Below are the code and all the weights of a small trained network. Each question names an input and a target symbol and asks about switching units off, where a switched-off unit gives its printed mean instead of its output.

import numpy as np


def w(rows, s, z=0):
    codes = np.array(rows[::2]) - 128.0
    scale = np.full(codes.shape[1], s)
    scale[-1] = z or s
    return codes * scale


def f(y):
    return y / 2 * (1 + np.tanh(0.7978845608 * (y + 0.044715 * y**3)))


def softmax(a):
    e = np.exp(a - a.max(-1, keepdims=True))
    return e / e.sum(-1, keepdims=True)


def log_softmax(a):
    a = a - a.max(-1, keepdims=True)
    return a - np.log(np.exp(a).sum(-1, keepdims=True))


def net(x, mask):
    ids = ['βδεζθλμξπτφψ'.index(c) for c in x.split()]
    T = len(ids)
    res = E[ids] + P[:T]
    u = 0
    for l in range(2):
        q, k, v = (res @ M[l].T for M in (Q, K, V))
        z = softmax(np.where(np.tri(T) > 0, q @ k.T / 4**0.5, -1e9)) @ v
        res = res + np.where(mask[u], z, O[l][:, -1]) @ O[l][:, :-1]
        u += 1
        y = f(res @ A[l][:, :-1].T + A[l][:, -1])
        res = res + np.where(mask[u : u + 12], y, B[l][:, -1]) @ B[l][:, :-1]
        u += 12
    return log_softmax(res[-1] @ U[:, :-1].T + U[:, -1])


Q, K, V, O, A, B = {}, {}, {}, {}, {}, {}
E = w([
[74,158,181,148,45,87,68,137],'β',
[168,102,146,129,167,154,107,153],'δ',
[147,180,79,79,134,122,189,122],'ε',
[215,158,121,117,158,158,166,100],'ζ',
[180,133,130,78,134,112,117,137],'θ',
[90,42,132,83,216,151,142,35],'λ',
[158,154,135,220,30,160,210,221],'μ',
[67,216,171,183,110,149,51,32],'ξ',
[26,113,121,210,162,204,190,81],'π',
[15,52,150,117,68,87,180,60],'τ',
[115,119,111,101,152,127,123,173],'φ',
[140,132,197,82,78,75,63,7],'ψ',
],0.011)
P = w([
[119,142,193,127,147,113,157,130],'0',
[140,105,94,101,102,177,105,113],'1',
[152,99,67,146,117,123,103,109],'2',
[154,120,87,171,154,71,118,113],'3',
[101,140,196,72,107,210,140,127],'4',
[102,155,246,115,155,129,161,133],'5',
[125,154,188,166,186,48,158,126],'6',
[133,105,94,77,77,220,104,125],'7',
[155,83,34,142,108,128,91,106],'8',
[154,118,103,179,164,59,123,118],'9',
[110,139,181,77,102,210,133,127],'10',
[110,155,231,112,143,137,153,126],'11',
],0.012)
Q[0] = w([
[142,91,62,148,200,24,94,40],'L0H1',
[108,197,225,200,202,31,175,187],'L0H1',
[74,159,251,129,133,117,177,70],'L0H1',
[46,117,201,73,140,165,124,48],'L0H1',
],0.014)
K[0] = w([
[89,100,221,169,250,17,128,93],'L0H1',
[172,127,23,221,134,26,123,116],'L0H1',
[145,39,35,167,93,123,37,105],'L0H1',
[98,31,59,103,117,199,21,41],'L0H1',
],0.012)
V[0] = w([
[191,168,95,179,127,130,206,54],'L0H1',
[109,71,138,163,151,84,40,181],'L0H1',
[156,162,79,29,120,70,150,154],'L0H1',
[255,121,174,136,117,143,86,149],'L0H1',
],0.0063)
O[0] = w([
[153,120,207,255,81,141,140,108,181],'L0H1',
[115,161,133,98,191,76,113,171,29],'L0H1',
[180,48,152,88,108,74,202,135,10],'L0H1',
[193,159,124,133,88,152,123,242,83],'L0H1',
],0.0074,0.0013)
A[0] = w([
[53,113,141,124,22,54,103,97,164],'L0N1',
[71,123,189,131,55,91,110,128,23],'L0N2',
[219,174,88,53,231,135,124,236,218],'L0N3',
[140,189,100,119,188,112,113,129,230],'L0N4',
[170,113,161,38,127,83,55,78,69],'L0N5',
[169,131,158,69,132,60,41,80,66],'L0N6',
[132,2,124,52,212,120,229,61,254],'L0N7',
[115,166,149,94,173,157,171,125,192],'L0N8',
[50,98,91,220,132,190,202,196,124],'L0N9',
[167,145,168,133,83,113,29,103,210],'L0N10',
[247,92,134,136,84,123,203,221,235],'L0N11',
[126,205,117,110,109,114,178,113,214],'L0N12',
],0.0077,0.0038)
B[0] = w([
[117,150,128,112,63,53,106,158,168],'L0N1',
[146,123,93,104,100,95,89,141,131],'L0N2',
[213,146,120,75,155,125,142,210,199],'L0N3',
[155,153,139,159,168,131,70,131,171],'L0N4',
[134,157,114,83,122,133,213,81,138],'L0N5',
[143,169,117,118,132,108,208,84,134],'L0N6',
[119,26,143,106,154,99,130,77,254],'L0N7',
[130,103,176,134,140,151,112,122,180],'L0N8',
[109,123,102,134,131,149,254,109,155],'L0N9',
[136,196,107,119,92,111,117,87,176],'L0N10',
[123,70,122,157,28,97,181,174,207],'L0N11',
[123,117,153,138,118,130,85,148,168],'L0N12',
],0.0095,0.0064)
Q[1] = w([
[151,129,88,223,158,73,151,139],'L1H1',
[140,159,148,115,88,132,128,147],'L1H1',
[153,103,5,114,98,174,98,113],'L1H1',
[108,128,161,117,116,198,178,135],'L1H1',
],0.014)
K[1] = w([
[158,141,163,183,166,75,168,134],'L1H1',
[158,149,112,124,90,137,111,123],'L1H1',
[109,141,249,94,119,157,149,145],'L1H1',
[147,110,75,114,106,196,151,112],'L1H1',
],0.015)
V[1] = w([
[57,106,112,202,149,86,119,222],'L1H1',
[182,192,88,184,91,89,210,109],'L1H1',
[203,100,210,197,170,115,48,123],'L1H1',
[118,45,167,120,185,255,181,136],'L1H1',
],0.0057)
O[1] = w([
[125,111,207,4,118,167,51,106,2],'L1H1',
[64,138,25,109,78,155,105,157,127],'L1H1',
[164,150,252,109,85,215,200,142,117],'L1H1',
[143,178,254,164,143,42,114,135,214],'L1H1',
],0.0065,0.0018)
A[1] = w([
[189,90,103,60,175,133,152,210,2],'L1N1',
[198,198,151,142,202,150,77,192,172],'L1N2',
[122,86,56,140,209,217,153,170,57],'L1N3',
[207,214,88,71,203,185,103,154,208],'L1N4',
[129,176,124,155,86,136,155,249,246],'L1N5',
[54,74,117,151,140,62,155,71,167],'L1N6',
[101,109,133,141,224,161,147,75,117],'L1N7',
[102,165,76,191,52,176,204,151,70],'L1N8',
[142,109,199,178,134,104,182,101,34],'L1N9',
[99,211,129,174,168,212,61,77,76],'L1N10',
[99,213,139,165,93,117,2,112,186],'L1N11',
[194,63,148,115,177,145,83,132,148],'L1N12',
],0.0083,0.003)
B[1] = w([
[134,88,72,83,182,76,166,203,199],'L1N1',
[42,217,141,91,77,146,186,123,203],'L1N2',
[104,160,36,211,131,96,156,34,160],'L1N3',
[22,119,185,151,139,179,144,134,201],'L1N4',
[221,170,78,152,121,171,75,149,225],'L1N5',
[150,139,160,138,107,215,144,195,254],'L1N6',
[170,151,66,103,158,176,75,122,195],'L1N7',
[158,152,254,120,196,62,117,79,209],'L1N8',
[94,141,16,125,85,117,103,115,229],'L1N9',
[152,76,202,167,196,105,176,211,162],'L1N10',
[56,119,98,158,170,84,83,232,180],'L1N11',
[84,120,133,41,127,88,115,117,219],'L1N12',
],0.0077,0.0089)
U = w([
[53,120,73,113,133,116,176,121,14],'β',
[131,199,123,82,101,209,158,194,66],'δ',
[58,16,152,164,10,118,178,126,245],'ε',
[230,150,194,169,109,143,97,124,188],'ζ',
[203,56,93,118,147,97,142,198,2],'θ',
[78,233,142,103,91,64,154,24,189],'λ',
[95,159,59,110,43,117,9,156,90],'μ',
[85,160,149,212,150,254,185,87,191],'ξ',
[90,120,185,180,190,79,104,153,133],'π',
[176,116,142,77,196,160,39,71,227],'τ',
[128,76,198,67,204,19,216,120,36],'φ',
[157,132,69,171,156,95,167,121,88],'ψ',
],0.005,0.0034)

Each question gives the input, a string of symbols that net reads in full, and the target symbol t.
The units are the heads (4 rows each of Q, K, V and O) and the neurons (one row each of A and B). Each row of codes is followed by its name. A weight is (code - 128) times the scale printed after its matrix; where a second scale follows, it is the last column's (O, A, B and U).
mask holds one flag per unit, layer by layer, with each layer's heads first. A switched-off unit (its flag False) gives its mean, the last column of its rows in O or B, instead of its output. The means were averaged over made-up inputs and are rounded, as every weight is.
A unit's drop is (log p(t) with every unit on - log p(t) with that unit switched off) / (log p(t) with every unit on - log p(t) with every unit switched off).
The circuit of an input: a set's keep is (log p(t) with only the set's units on - log p(t) with every unit switched off) / (log p(t) with every unit on - log p(t) with every unit switched off). Starting from the 12 units with the biggest drops (on a tie, the unit counted first), units are removed one at a time, each time the one whose removal leaves the highest keep (on an exact tie, the one counted first), for as long as the keep stays at least 0.8.
circuit, biggest first: the units of the circuit, biggest drop first
most important unit: the unit with the biggest drop
top k neurons: the k neurons with the biggest drops, biggest first
k most important neurons of layer l: the k neurons of layer l with the biggest drops, biggest first
input ε τ π ζ τ φ π, target ξ: circuit, biggest first -> (L1N6; L0N9; L0H1)
input ξ δ δ δ ε τ δ δ δ λ ε, target δ: circuit, biggest first -> (L0H1; L0N3; L1N2; L0N7)
input δ θ π θ ζ ε ψ, target λ: most important unit -> L0N6
input π τ ε τ δ δ φ φ, target δ: top 3 neurons -> (L0N3; L1N2; L0N7)
input ε π τ τ φ ε δ δ λ, target τ: circuit, biggest first -> (L1N7; L0N11; L0N7)
input ε ξ π φ δ φ δ μ μ, target ζ: circuit, biggest first -> (L1N8; L1N5; L0N7; L0N11)
input λ τ δ φ δ μ δ ε δ, target μ: circuit, biggest first -> (L1H1; L0H1; L0N7; L0N11)
input π τ ζ ζ π λ ξ φ, target π: 2 most important neurons of layer 1 -> (L1N11; L1N10)
input ξ δ λ λ λ λ μ ψ δ φ, target μ: top 3 neurons -> (L0N7; L0N9; L0N11)
input π π δ, target π: top 3 neurons -> (L1N11; L1N10; L0N9)
input φ τ δ π δ π λ δ, target δ: top 3 neurons -> (L0N3; L1N2; L0N7)
input λ δ τ β, target μ: top 2 neurons -> (L0N1; L1N11)
input ε μ θ ζ τ δ, target θ: top 3 neurons -> (L0N11; L0N3; L1N1)
input φ ε δ π θ ψ τ π δ ε ζ, target π: most important unit -> L0H1
input φ β π λ β τ ε, target λ: top 3 neurons -> (L1N2; L0N7; L1N9)
input τ φ λ δ, target τ: top 2 neurons -> (L0N1; L1N7)
input φ μ ε ψ β β τ μ π, target ξ: 2 most important neurons of layer 0 -> (L0N9; L0N3)
input ε δ λ ε ψ, target λ: top 2 neurons -> (L0N5; L0N6)
input π ψ τ ε τ θ, target τ: 3 most important neurons of layer 0 -> (L0N11; L0N1; L0N7)
input λ ψ ζ φ δ δ ε ζ ε, target δ: top 3 neurons -> (L0N3; L1N2; L0N7)
input ψ δ ζ ε δ δ θ, target ε: top neuron -> (L0N11)
input λ δ ξ π δ ξ ε λ ε, target ξ: top 3 neurons -> (L1N4; L0N11; L0N7)
input τ φ ζ ε δ, target φ: 2 most important neurons of layer 0 -> (L0N3; L0N7)
input τ δ τ δ δ ζ, target τ: 3 most important neurons of layer 0 -> (L0N1; L0N7; L0N8)
